Below is a small trained network, with its code and all its weights. Each question gives an input and a target symbol and asks what happens when units are switched off, that is, made to give their printed mean instead of their output.

import numpy as np


def w(rows, s, z=0):
    codes = np.array(rows[::2]) - 128.0
    scale = np.full(codes.shape[1], s)
    scale[-1] = z or s
    return codes * scale


def norm(h):
    return h / np.sqrt((h * h).mean(-1, keepdims=True) + 1e-5)


def f(y):
    return np.maximum(y, 0)


def softmax(a):
    e = np.exp(a - a.max(-1, keepdims=True))
    return e / e.sum(-1, keepdims=True)


def log_softmax(a):
    a = a - a.max(-1, keepdims=True)
    return a - np.log(np.exp(a).sum(-1, keepdims=True))


def net(x, mask):
    ids = ['ΓΔΠΦαβεζθμξω'.index(c) for c in x.split()]
    T = len(ids)
    res = E[ids] + P[:T]
    q, k, v = (norm(res) @ M[0].T for M in (Q, K, V))
    z = softmax(np.where(np.tri(T) > 0, q @ k.T / 3**0.5, -1e9)) @ v
    res = res + np.where(mask[0], z, O[0][:, -1]) @ O[0][:, :-1]
    y = f(norm(res) @ A[0][:, :-1].T + A[0][:, -1])
    res = res + np.where(mask[1:13], y, B[0][:, -1]) @ B[0][:, :-1]
    return log_softmax(norm(res)[-1] @ U[:, :-1].T + U[:, -1])


Q, K, V, O, A, B = {}, {}, {}, {}, {}, {}
E = w([
[160,82,47,124],'Γ',
[220,166,172,120],'Δ',
[126,125,69,83],'Π',
[147,75,108,138],'Φ',
[78,32,192,110],'α',
[163,80,60,128],'β',
[228,4,154,125],'ε',
[143,62,89,119],'ζ',
[85,89,99,154],'θ',
[145,76,106,132],'μ',
[96,159,145,79],'ξ',
[156,217,122,62],'ω',
],0.021)
P = w([
[181,222,3,233],'0',
[152,156,29,162],'1',
[120,138,38,128],'2',
[106,132,57,100],'3',
[96,126,75,85],'4',
[92,129,87,73],'5',
[81,128,97,64],'6',
[79,128,112,60],'7',
],0.005)
Q[0] = w([
[126,112,180,160],'H0',
[119,42,162,254],'H0',
[41,106,32,196],'H0',
],0.0062)
K[0] = w([
[74,200,253,180],'H0',
[35,11,203,147],'H0',
[26,179,39,194],'H0',
],0.0041)
V[0] = w([
[155,161,198,221],'H0',
[128,85,85,160],'H0',
[3,188,126,217],'H0',
],0.0063)
O[0] = w([
[63,179,1,105,3],'H0',
[96,160,136,27,220],'H0',
[85,203,185,169,130],'H0',
],0.0084,0.0047)
A[0] = w([
[174,102,92,90,94],'N0',
[126,90,112,96,124],'N1',
[132,112,20,180,245],'N2',
[153,51,127,193,139],'N3',
[69,127,160,131,48],'N4',
[130,145,206,173,90],'N5',
[77,138,60,107,251],'N6',
[132,81,99,205,255],'N7',
[251,150,131,218,75],'N8',
[80,104,119,148,53],'N9',
[127,79,141,94,245],'N10',
[38,127,125,203,93],'N11',
],0.012,0.0018)
B[0] = w([
[14,68,140,205,222],'N0',
[143,140,161,149,215],'N1',
[105,199,82,66,210],'N2',
[88,237,51,104,211],'N3',
[144,153,191,154,190],'N4',
[52,83,96,86,136],'N5',
[156,164,112,164,220],'N6',
[172,183,56,146,208],'N7',
[187,164,253,74,155],'N8',
[143,125,160,140,187],'N9',
[144,154,82,121,254],'N10',
[157,39,155,98,229],'N11',
],0.0075,0.0069)
U = w([
[149,113,139,148,43],'Γ',
[83,182,39,143,186],'Δ',
[142,143,166,70,138],'Π',
[113,131,142,177,55],'Φ',
[119,21,46,205,69],'α',
[255,59,104,103,2],'β',
[142,128,136,165,47],'ε',
[197,141,180,81,135],'ζ',
[82,28,168,148,205],'θ',
[146,133,135,173,55],'μ',
[62,188,177,134,95],'ξ',
[183,188,138,121,79],'ω',
],0.016,0.0063)

Each question gives the input, a string of symbols that net reads in full, and the target symbol t.
The units are the heads (3 rows each of Q, K, V and O) and the neurons (one row each of A and B). Each row of codes is followed by its name. A weight is (code - 128) times the scale printed after its matrix; where a second scale follows, it is the last column's (O, A, B and U).
mask holds one flag per unit, heads first, then neurons. A switched-off unit (its flag False) gives its mean, the last column of its rows in O or B, instead of its output. The means were averaged over made-up inputs and are rounded, as every weight is.
A unit's drop is (log p(t) with every unit on - log p(t) with that unit switched off) / (log p(t) with every unit on - log p(t) with every unit switched off).
The circuit of an input: a set's keep is (log p(t) with only the set's units on - log p(t) with every unit switched off) / (log p(t) with every unit on - log p(t) with every unit switched off). Starting from the 12 units with the biggest drops (on a tie, the unit counted first), units are removed one at a time, each time the one whose removal leaves the highest keep (on an exact tie, the one counted first), for as long as the keep stays at least 0.8.
units of the circuit, in order: the units of the circuit, biggest drop first
unit that matters most: the unit with the biggest drop
k most important neurons: the k neurons with the biggest drops, biggest first
drop when u is switched off: that unit's drop, to one decimal
input ε Δ α Φ θ ω, target Δ: 2 most important neurons : N11, N8
input Γ θ θ β, target Δ: units of the circuit, in order : N2, N11
input ε ξ θ ζ, target Δ: unit that matters most : N3
input ζ Π ζ θ ξ ζ θ θ, target θ: 3 most important neurons : N11, N2, N4
input Π ζ ξ, target ζ: 2 most important neurons : N0, N3
input ζ ζ ζ ζ μ β ξ μ, target α: 2 most important neurons : N0, N2
input ε Π θ Π, target α: units of the circuit, in order : H0, N0, N3
input β Δ ξ, target Δ: 4 most important neurons : N11, N8, N6, N4
input Φ θ Δ ξ, target Δ: 2 most important neurons : N11, N8
input Π Π Π ω Π Π, target θ: 3 most important neurons : N0, N7, N3
input θ θ θ, target θ: 2 most important neurons : N11, N3
input ε θ ω ζ ω Φ, target Δ: 2 most important neurons : N3, N11
input Π α μ α Γ Π, target α: 3 most important neurons : N0, N3, N2
input ζ ξ α θ μ, target Δ: drop when N11 is switched off : 0.1
input μ Π θ Π Π μ θ, target α: drop when N2 is switched off : 3.3
input Π ζ Γ Π β β Π Π, target θ: drop when H0 is switched off : 0.7
input Φ Π θ Π ζ ζ ξ θ, target α: drop when N2 is switched off : 3.1
